B = [130 128 127 132 126 156 112 120 135 122 131 134 123]
The 1st entry from the left: 130
What is the 2nd entry from the left?
A: 128
The 3rd entry from the left is 127
What is the 5th entry?
A: 126

Questions about the row below.
1) Give the entry just right of the largest entry.
2) Give the entry just left of 117.
[120 117 138 132 110 147 145 132 122 150 123 143 127 102 134]
1) 123
2) 120

m =
[[125 132 131 126 134 135 130 132 131 115 122 123 122 120]
 [133 126 126 129 113 117 130 136 119 120 129 130 122 133]
 [129 127 117 126 135 114 135 127 134 151 140 138 136 144]
 [129 127 125 124 127 121 136 138 139 147 134 128 127 143]
 [124 132 123 127 147 132 131 120 136 134 129 132 135 125]
 [128 124 126 132 126 128 122 115 123 134 131 132 137 127]
 [126 136 111 131 153 120 132 115 123 114 131 145 138 116]
 [129 131 130 124 126 125 135 142 134 127 128 124 119 134]
 [133 131 114 129 127 107 137 135 120 117 134 140 125 133]]
Counting starts at 1.
The bottom entry of the column that holds the largest entry is 127
What is the entry in the top-left corner?
A: 125
What is the entry in row 3 and column 2?
A: 127
What is the entry directly above the largest entry?
A: 126
What is the entry in row 1 and column 3?
A: 131
The top-right entry is 120
What is the top entry of the column that holds the largest entry?
A: 134
The minimum: 107
The largest entry: 153
The entry in the bottom-left corner: 133
The entry at row 3, column 1: 129
The entry directly below 151 is 147
What is the entry in row 2 and column 3?
A: 126
What is the entry just right of the smallest entry?
A: 137
What is the entry in row 2 and column 1?
A: 133
What is the entry in the bottom-right corner?
A: 133
The entry in row 1 and column 2: 132
The entry just left of the largest entry -> 131
What is the entry directly below 121?
A: 132
What is the entry just left of 111?
A: 136
